Below are the code and all the weights of a small trained network. Each question names an input and a class and asks about switching units off, where a switched-off unit gives its printed mean instead of its output.

import numpy as np


def w(rows, s, z=0):
    codes = np.array(rows[::2]) - 128.0
    scale = np.full(codes.shape[1], s)
    scale[-1] = z or s
    return codes * scale


def norm(h):
    return h / np.sqrt((h * h).mean(-1, keepdims=True) + 1e-5)


def f(y):
    return np.maximum(y, 0)


def log_softmax(a):
    a = a - a.max(-1, keepdims=True)
    return a - np.log(np.exp(a).sum(-1, keepdims=True))


def net(x, mask):
    res = np.array(x, float).reshape(1, 4) / 4 @ E
    u = 0
    for l in range(4):
        y = f(norm(res) @ A[l][:, :-1].T + A[l][:, -1])
        res = res + np.where(mask[u : u + 6], y, B[l][:, -1]) @ B[l][:, :-1]
        u += 6
    return log_softmax(norm(res)[-1] @ U[:, :-1].T + U[:, -1])


A, B = {}, {}
E = w([
[43,102,124,3,133,67,145,150],'x0',
[66,185,119,165,180,189,173,20],'x1',
[167,39,48,138,6,89,204,55],'x2',
[148,133,134,129,135,130,134,124],'x3',
],0.0066)
A[0] = w([
[96,139,198,127,198,148,68,160,254],'L0N0',
[196,94,126,125,93,142,27,179,140],'L0N1',
[163,94,124,180,114,147,111,104,122],'L0N2',
[102,178,140,55,243,156,70,206,79],'L0N3',
[115,171,211,175,174,185,1,189,144],'L0N4',
[85,155,108,189,186,94,230,135,142],'L0N5',
],0.0072,0.0041)
B[0] = w([
[166,97,159,107,192,198,90,151,253],'L0N0',
[233,189,129,167,86,120,91,162,193],'L0N1',
[117,151,79,138,106,62,43,226,179],'L0N2',
[135,232,11,179,54,42,113,248,234],'L0N3',
[175,46,141,22,170,254,109,92,255],'L0N4',
[95,192,121,121,122,169,166,42,185],'L0N5',
],0.007,0.0069)
A[1] = w([
[137,158,132,201,118,230,139,94,150],'L1N0',
[100,235,143,82,253,191,73,156,24],'L1N1',
[106,74,95,72,70,138,70,110,221],'L1N2',
[157,124,94,132,140,186,107,38,249],'L1N3',
[132,132,121,253,113,96,118,102,81],'L1N4',
[170,114,232,153,187,179,124,104,71],'L1N5',
],0.0083,0.0019)
B[1] = w([
[86,54,100,106,96,98,134,220,204],'L1N0',
[5,74,179,203,1,6,212,33,254],'L1N1',
[209,171,171,116,138,200,139,151,189],'L1N2',
[93,115,82,99,231,177,77,113,210],'L1N3',
[110,131,50,205,165,167,110,153,168],'L1N4',
[65,64,167,184,145,83,93,125,171],'L1N5',
],0.0082,0.009)
A[2] = w([
[164,93,134,111,112,166,70,162,17],'L2N0',
[76,142,91,112,157,103,155,63,172],'L2N1',
[195,151,166,64,83,80,147,190,225],'L2N2',
[90,232,109,63,133,111,251,36,47],'L2N3',
[98,202,107,164,135,111,178,208,253],'L2N4',
[134,179,102,43,185,151,113,1,52],'L2N5',
],0.0089,0.0024)
B[2] = w([
[192,163,177,124,96,110,151,95,190],'L2N0',
[184,162,163,186,99,152,136,148,217],'L2N1',
[60,94,122,135,187,101,144,80,255],'L2N2',
[197,171,173,144,61,137,154,187,207],'L2N3',
[133,155,85,109,75,75,74,108,198],'L2N4',
[119,186,118,4,172,138,159,120,167],'L2N5',
],0.012,0.0069)
A[3] = w([
[81,35,220,44,142,80,162,105,2],'L3N0',
[146,85,214,156,153,186,71,95,177],'L3N1',
[167,98,200,254,27,138,93,103,121],'L3N2',
[126,146,170,77,187,86,32,197,98],'L3N3',
[149,175,91,192,146,80,146,214,252],'L3N4',
[39,96,53,184,204,214,134,136,122],'L3N5',
],0.0084,0.0027)
B[3] = w([
[172,65,88,137,137,155,183,78,204],'L3N0',
[108,104,200,89,173,174,125,170,192],'L3N1',
[155,149,187,165,220,91,119,223,255],'L3N2',
[73,124,130,46,68,180,66,120,161],'L3N3',
[132,142,67,118,103,144,141,103,204],'L3N4',
[78,156,78,142,134,171,107,9,206],'L3N5',
],0.012,0.0081)
U = w([
[193,93,241,67,183,212,40,200,150],'0',
[247,163,70,191,163,69,50,199,115],'1',
[76,111,96,37,50,43,59,92,253],'2',
[178,13,125,64,156,89,206,28,77],'3',
[29,68,187,204,227,187,91,54,46],'4',
[110,183,37,181,118,213,69,50,207],'5',
[76,219,219,207,32,44,174,181,56],'6',
[200,226,165,48,95,187,194,140,184],'7',
],0.013,0.0039)

Each question gives the input, the list of numbers given to net, and the class t.
The units are the neurons (one row each of A and B). Each row of codes is followed by its name. A weight is (code - 128) times the scale printed after its matrix; where a second scale follows, it is the last column's (A, B and U).
mask holds one flag per neuron, layer by layer. A switched-off neuron (its flag False) gives its mean, the last column of its row in B, instead of its output. The means were averaged over made-up inputs and are rounded, as every weight is.
A unit's drop is (log p(t) with every unit on - log p(t) with that unit switched off) / (log p(t) with every unit on - log p(t) with every unit switched off).
The circuit of an input: a set's keep is (log p(t) with only the set's units on - log p(t) with every unit switched off) / (log p(t) with every unit on - log p(t) with every unit switched off). Starting from the 12 units with the biggest drops (on a tie, the unit counted first), units are removed one at a time, each time the one whose removal leaves the highest keep (on an exact tie, the one counted first), for as long as the keep stays at least 0.8.
circuit, biggest first: the units of the circuit, biggest drop first
top k neurons: the k neurons with the biggest drops, biggest first
top k neurons in layer l: the k neurons of layer l with the biggest drops, biggest first
drop when u is switched off: that unit's drop, to one decimal
input [2,5,-8,8], class 6: circuit, biggest first : (L1N1)
input [5,-7,5,-2], class 3: top 2 neurons : (L2N2 L0N3)
input [5,8,-6,-5], class 6: top 2 neurons : (L1N1 L0N3)
input [-8,-8,0,-8], class 0: top 3 neurons : (L0N3 L0N4 L1N1)
input [5,0,-6,-4], class 2: top 2 neurons : (L0N3 L0N5)
input [8,1,-8,5], class 6: top 3 neurons : (L1N1 L0N3 L1N0)
input [5,0,-5,-2], class 2: top 2 neurons : (L0N3 L0N5)
input [6,-7,1,-7], class 3: top 3 neurons : (L2N2 L0N3 L3N0)
input [8,1,-2,-5], class 6: circuit, biggest first : (L1N1 L2N1)
input [-7,-1,1,-7], class 1: top 3 neurons in layer 0 : (L0N0 L0N2 L0N1)
input [-2,-2,3,-6], class 1: top 3 neurons : (L0N4 L1N1 L0N3)
input [-6,0,-5,-8], class 0: top 3 neurons : (L0N4 L2N2 L2N0)
input [-4,0,2,-1], class 1: top 2 neurons : (L0N2 L0N4)
input [6,-6,1,-7], class 3: circuit, biggest first : (L3N0)
input [7,2,7,-8], class 7: top 3 neurons : (L1N1 L0N3 L2N3)
input [-2,3,1,0], class 5: top 2 neurons in layer 0 : (L0N0 L0N4)
input [0,-6,5,-5], class 1: top 2 neurons : (L0N1 L0N4)
input [0,-1,-1,2], class 0: top 2 neurons : (L0N4 L0N0)
input [7,3,1,1], class 7: top 2 neurons in layer 1 : (L1N1 L1N0)
input [-4,-1,-2,-1], class 0: circuit, biggest first : (L0N4)
input [0,3,1,-2], class 5: top 3 neurons in layer 0 : (L0N0 L0N3 L0N4)
input [3,7,-7,1], class 6: drop when L0N3 is switched off : 1.1
input [2,-6,6,-8], class 3: drop when L0N3 is switched off : 1.9
input [7,7,6,-8], class 7: drop when L1N5 is switched off : 0.0
